Here is a tiny trained network, its code and every weight. The questions are about switching its units off for an input and a class, where a switched-off unit gives its printed mean instead of its output.

import numpy as np


def w(rows, s, z=0):
    codes = np.array(rows[::2]) - 128.0
    scale = np.full(codes.shape[1], s)
    scale[-1] = z or s
    return codes * scale


def f(y):
    return np.maximum(y, 0)


def log_softmax(a):
    a = a - a.max(-1, keepdims=True)
    return a - np.log(np.exp(a).sum(-1, keepdims=True))


def net(x, mask):
    res = np.array(x, float).reshape(1, 2) / 4 @ E
    y = f(res @ A[0][:, :-1].T + A[0][:, -1])
    res = res + np.where(mask, y, B[0][:, -1]) @ B[0][:, :-1]
    return log_softmax(res[-1] @ U[:, :-1].T + U[:, -1])


A, B = {}, {}
E = w([
[125,197,228,22],'x0',
[212,251,155,177],'x1',
],0.012)
A[0] = w([
[119,164,166,10,254],'N0',
[109,164,178,87,116],'N1',
[216,216,124,137,158],'N2',
[156,215,106,151,143],'N3',
[167,168,148,133,177],'N4',
[97,82,53,254,163],'N5',
[80,45,87,120,163],'N6',
],0.013,0.006)
B[0] = w([
[73,34,160,77,242],'N0',
[79,138,162,126,182],'N1',
[217,55,154,90,214],'N2',
[169,129,151,109,189],'N3',
[149,104,187,84,178],'N4',
[161,224,157,211,248],'N5',
[112,69,3,232,228],'N6',
],0.012,0.017)
U = w([
[17,113,179,81,224],'0',
[68,180,54,255,83],'1',
[116,180,48,55,1],'2',
[211,89,174,96,155],'3',
[60,64,23,129,156],'4',
[151,234,193,166,90],'5',
],0.0097,0.0043)

Each question gives the input, the list of numbers given to net, and the class t.
The units are the neurons (one row each of A and B). Each row of codes is followed by its name. A weight is (code - 128) times the scale printed after its matrix; where a second scale follows, it is the last column's (A, B and U).
mask holds one flag per neuron, in row order. A switched-off neuron (its flag False) gives its mean, the last column of its row in B, instead of its output. The means were averaged over made-up inputs and are rounded, as every weight is.
A unit's drop is (log p(t) with every unit on - log p(t) with that unit switched off) / (log p(t) with every unit on - log p(t) with every unit switched off).
The circuit of an input: a set's keep is (log p(t) with only the set's units on - log p(t) with every unit switched off) / (log p(t) with every unit on - log p(t) with every unit switched off). Starting from all 7 units, units are removed one at a time, each time the one whose removal leaves the highest keep (on an exact tie, the one counted first), for as long as the keep stays at least 0.8.
circuit, biggest first: the units of the circuit, biggest drop first
top k neurons: the k neurons with the biggest drops, biggest first
drop of u: that unit's drop, to one decimal
input [-5,5], class 5: circuit, biggest first	(N5, N6)
input [-1,-5], class 1: circuit, biggest first	(N0, N2)
input [2,-2], class 0: top 2 neurons	(N6, N2)
input [-8,5], class 5: circuit, biggest first	(N5, N6)
input [6,2], class 0: circuit, biggest first	(N0)
input [3,1], class 0: circuit, biggest first	(N5, N0, N1)
input [3,-3], class 0: top 2 neurons	(N6, N0)
input [-6,6], class 5: top 2 neurons	(N5, N0)
input [-5,6], class 3: top 4 neurons	(N2, N3, N4, N1)
input [-6,7], class 5: top 3 neurons	(N5, N0, N6)
input [5,-8], class 4: drop of N6	1.1
input [5,7], class 3: drop of N2	0.1
input [-8,7], class 5: drop of N5	0.9
input [7,2], class 0: drop of N1	0.4
